Below is a small trained network, with its code and all its weights. Each question gives an input and a target symbol and asks what happens when units are switched off, that is, made to give their printed mean instead of their output.

import numpy as np


def w(rows, s, z=0):
    codes = np.array(rows[::2]) - 128.0
    scale = np.full(codes.shape[1], s)
    scale[-1] = z or s
    return codes * scale


def norm(h):
    return h / np.sqrt((h * h).mean(-1, keepdims=True) + 1e-5)


def f(y):
    return np.maximum(y, 0)


def softmax(a):
    e = np.exp(a - a.max(-1, keepdims=True))
    return e / e.sum(-1, keepdims=True)


def log_softmax(a):
    a = a - a.max(-1, keepdims=True)
    return a - np.log(np.exp(a).sum(-1, keepdims=True))


def net(x, mask):
    ids = ['αβελμξπψ'.index(c) for c in x.split()]
    T = len(ids)
    res = E[ids] + P[:T]
    u = 0
    for l in range(2):
        r = norm(res)
        for j in range(2):
            rows = slice(2 * j, 2 * j + 2)
            q, k, v = (r @ M[l][rows].T for M in (Q, K, V))
            z = softmax(np.where(np.tri(T) > 0, q @ k.T / 2**0.5, -1e9)) @ v
            o = O[l][rows]
            res = res + np.where(mask[u + j], z, o[:, -1]) @ o[:, :-1]
        u += 2
        y = f(norm(res) @ A[l][:, :-1].T + A[l][:, -1])
        res = res + np.where(mask[u : u + 12], y, B[l][:, -1]) @ B[l][:, :-1]
        u += 12
    return log_softmax(norm(res)[-1] @ U[:, :-1].T + U[:, -1])


Q, K, V, O, A, B = {}, {}, {}, {}, {}, {}
E = w([
[109,173,145,116,130,68],'α',
[84,242,155,91,80,21],'β',
[117,154,172,107,147,83],'ε',
[99,197,143,96,104,34],'λ',
[44,124,150,103,132,36],'μ',
[110,116,222,127,150,88],'ξ',
[135,131,163,115,109,170],'π',
[247,152,48,249,130,141],'ψ',
],0.011)
P = w([
[32,146,151,68,132,144],'0',
[101,178,205,189,37,50],'1',
[153,157,152,122,138,178],'2',
[36,201,155,205,212,168],'3',
[154,104,143,156,21,60],'4',
[164,132,135,117,147,164],'5',
[46,161,187,189,213,155],'6',
[128,67,156,140,45,62],'7',
[161,111,102,109,149,157],'8',
[84,135,226,185,253,122],'9',
[111,59,170,129,39,79],'10',
],0.015)
Q[0] = w([
[143,191,233,151,234,116],'L0H1',
[255,50,147,18,158,67],'L0H1',
[42,150,176,91,114,78],'L0H2',
[6,238,143,247,185,78],'L0H2',
],0.0074)
K[0] = w([
[125,84,41,59,134,116],'L0H1',
[8,120,75,184,127,150],'L0H1',
[121,148,133,78,147,107],'L0H2',
[189,89,91,85,155,120],'L0H2',
],0.013)
V[0] = w([
[41,1,145,210,74,107],'L0H1',
[91,66,53,123,95,101],'L0H1',
[195,73,96,139,56,235],'L0H2',
[114,191,100,45,171,152],'L0H2',
],0.0081)
O[0] = w([
[74,228,71,160,73,84,91],'L0H1',
[23,152,2,169,58,122,67],'L0H1',
[113,90,221,48,153,56,2],'L0H2',
[228,53,63,64,182,135,176],'L0H2',
],0.0092,0.0091)
A[0] = w([
[166,122,224,118,97,106,87],'L0N1',
[57,117,170,236,116,98,154],'L0N2',
[156,20,112,153,1,75,210],'L0N3',
[165,140,67,117,17,193,132],'L0N4',
[110,140,211,166,74,77,5],'L0N5',
[196,128,176,116,96,150,180],'L0N6',
[75,185,148,92,182,125,18],'L0N7',
[127,187,148,204,92,139,139],'L0N8',
[54,178,127,151,219,130,147],'L0N9',
[134,213,132,126,204,55,124],'L0N10',
[98,95,195,154,136,58,87],'L0N11',
[174,107,116,96,47,97,73],'L0N12',
],0.0086,0.0032)
B[0] = w([
[130,58,54,65,116,132,192],'L0N1',
[242,112,72,67,7,167,192],'L0N2',
[114,166,99,140,15,182,253],'L0N3',
[93,66,222,76,153,70,236],'L0N4',
[173,2,97,85,113,135,178],'L0N5',
[72,116,35,120,182,65,228],'L0N6',
[106,226,212,149,149,135,144],'L0N7',
[148,61,49,59,143,144,218],'L0N8',
[185,219,73,250,168,167,180],'L0N9',
[235,144,153,153,83,185,171],'L0N10',
[117,150,159,51,136,73,168],'L0N11',
[9,161,93,173,106,199,182],'L0N12',
],0.0068,0.0069)
Q[1] = w([
[141,146,204,112,173,138],'L1H1',
[138,85,111,60,64,126],'L1H1',
[121,132,44,36,152,111],'L1H2',
[159,234,40,180,254,166],'L1H2',
],0.0092)
K[1] = w([
[174,185,99,122,122,76],'L1H1',
[106,94,153,164,71,162],'L1H1',
[2,184,75,139,190,77],'L1H2',
[62,210,112,51,165,172],'L1H2',
],0.011)
V[1] = w([
[190,89,94,89,94,142],'L1H1',
[138,95,146,184,133,215],'L1H1',
[255,190,179,130,181,104],'L1H2',
[104,87,149,243,170,197],'L1H2',
],0.0094)
O[1] = w([
[74,136,104,209,237,87,254],'L1H1',
[244,162,207,42,176,157,153],'L1H1',
[157,94,163,254,127,172,117],'L1H2',
[102,61,26,118,46,26,95],'L1H2',
],0.0098,0.0063)
A[1] = w([
[124,153,139,233,166,122,127],'L1N1',
[75,93,127,79,136,80,148],'L1N2',
[127,101,71,109,145,81,131],'L1N3',
[156,103,151,170,57,33,100],'L1N4',
[154,105,185,87,56,91,60],'L1N5',
[118,88,156,88,98,183,162],'L1N6',
[156,127,230,153,119,144,58],'L1N7',
[75,132,209,67,162,134,2],'L1N8',
[95,197,134,125,180,142,231],'L1N9',
[154,61,142,175,88,48,7],'L1N10',
[160,130,150,147,202,142,137],'L1N11',
[124,193,132,8,103,188,163],'L1N12',
],0.014,0.0039)
B[1] = w([
[55,138,187,121,102,145,212],'L1N1',
[165,145,104,179,138,213,163],'L1N2',
[133,128,177,88,105,149,196],'L1N3',
[135,31,114,158,130,103,159],'L1N4',
[133,89,82,106,169,151,143],'L1N5',
[114,152,154,76,179,104,163],'L1N6',
[191,105,106,78,63,125,165],'L1N7',
[155,171,85,177,100,6,150],'L1N8',
[148,77,96,197,125,159,212],'L1N9',
[80,55,159,242,170,96,147],'L1N10',
[122,158,105,90,61,88,254],'L1N11',
[103,123,185,114,175,107,204],'L1N12',
],0.013,0.0094)
U = w([
[163,190,70,115,155,27,253],'α',
[33,176,191,196,120,167,72],'β',
[177,200,169,102,30,221,18],'ε',
[78,243,20,169,112,161,204],'λ',
[98,179,142,68,10,45,135],'μ',
[225,69,77,23,109,149,95],'ξ',
[142,95,156,27,215,173,203],'π',
[128,40,85,214,182,149,108],'ψ',
],0.013,0.0031)

Each question gives the input, a string of symbols that net reads in full, and the target symbol t.
The units are the heads (2 rows each of Q, K, V and O) and the neurons (one row each of A and B). Each row of codes is followed by its name. A weight is (code - 128) times the scale printed after its matrix; where a second scale follows, it is the last column's (O, A, B and U).
mask holds one flag per unit, layer by layer, with each layer's heads first. A switched-off unit (its flag False) gives its mean, the last column of its rows in O or B, instead of its output. The means were averaged over made-up inputs and are rounded, as every weight is.
A unit's drop is (log p(t) with every unit on - log p(t) with that unit switched off) / (log p(t) with every unit on - log p(t) with every unit switched off).
The circuit of an input: a set's keep is (log p(t) with only the set's units on - log p(t) with every unit switched off) / (log p(t) with every unit on - log p(t) with every unit switched off). Starting from the 12 units with the biggest drops (on a tie, the unit counted first), units are removed one at a time, each time the one whose removal leaves the highest keep (on an exact tie, the one counted first), for as long as the keep stays at least 0.8.
units of the circuit, in order: the units of the circuit, biggest drop first
most important unit: the unit with the biggest drop
top k neurons: the k neurons with the biggest drops, biggest first
k most important neurons of layer l: the k neurons of layer l with the biggest drops, biggest first
heads that matter: for each layer, one digit per head in row order, 1 if its drop is at least 0.15 and else 0, layers parted by /
input ψ ψ μ ξ α β α ξ ψ, target β: units of the circuit, in order : (L1N1, L0H2, L0N2)
input μ ξ β, target π: units of the circuit, in order : (L1N12)
input π α π ψ ξ ε ψ ψ μ, target λ: heads that matter : 11 / 01
input β ξ ξ μ β, target ξ: top 3 neurons : (L0N3, L1N1, L1N11)
input β β ξ ξ β ψ β β μ λ, target λ: heads that matter : 10 / 00
input α ξ ε ξ ε μ ε α ξ π, target ε: heads that matter : 00 / 10
input ε π λ λ ξ ψ π, target μ: heads that matter : 01 / 00
input β ε ε ξ ξ α, target ε: top 2 neurons : (L0N12, L0N3)
input ψ α ξ ε λ, target ξ: 3 most important neurons of layer 0 : (L0N2, L0N3, L0N6)
input β ε π ξ, target α: units of the circuit, in order : (L0H2, L1N8)
input α β ξ, target ξ: heads that matter : 11 / 11
input α μ ξ ξ ξ ψ α μ α ψ ξ, target ψ: heads that matter : 00 / 11
input ξ π α, target ψ: heads that matter : 01 / 01
input ξ λ α ξ ψ β α ψ μ π, target λ: most important unit : L0H1
input λ α ε ξ, target ξ: heads that matter : 10 / 00
input ε α ξ ε β β ξ μ β α, target β: heads that matter : 00 / 00
input ε α ξ ψ ε λ ξ λ β, target μ: 2 most important neurons of layer 0 : (L0N12, L0N3)
input π λ β α ξ π π, target α: heads that matter : 11 / 00
input π ξ ψ, target λ: heads that matter : 11 / 11
input π λ μ ε μ β, target λ: 4 most important neurons of layer 0 : (L0N12, L0N3, L0N2, L0N5)
input α ξ ψ α ψ λ β π, target π: 2 most important neurons of layer 0 : (L0N4, L0N3)
input ε α α β β β ξ β β ξ, target β: units of the circuit, in order : (L1N1)
input λ ξ β ψ ξ ε α, target ξ: units of the circuit, in order : (L0H1, L1N7)
input λ β α, target α: top 2 neurons : (L0N10, L0N2)
input ε π π ξ ξ, target π: heads that matter : 01 / 01
input π ψ ε π ξ μ ψ ξ β, target λ: heads that matter : 11 / 11
input ξ β α ε, target π: units of the circuit, in order : (L0H1)
input ψ ξ α μ ξ ξ π, target ε: 2 most important neurons of layer 1 : (L1N7, L1N11)
input π ξ β ξ β α β ε, target λ: 2 most important neurons of layer 0 : (L0N12, L0N3)
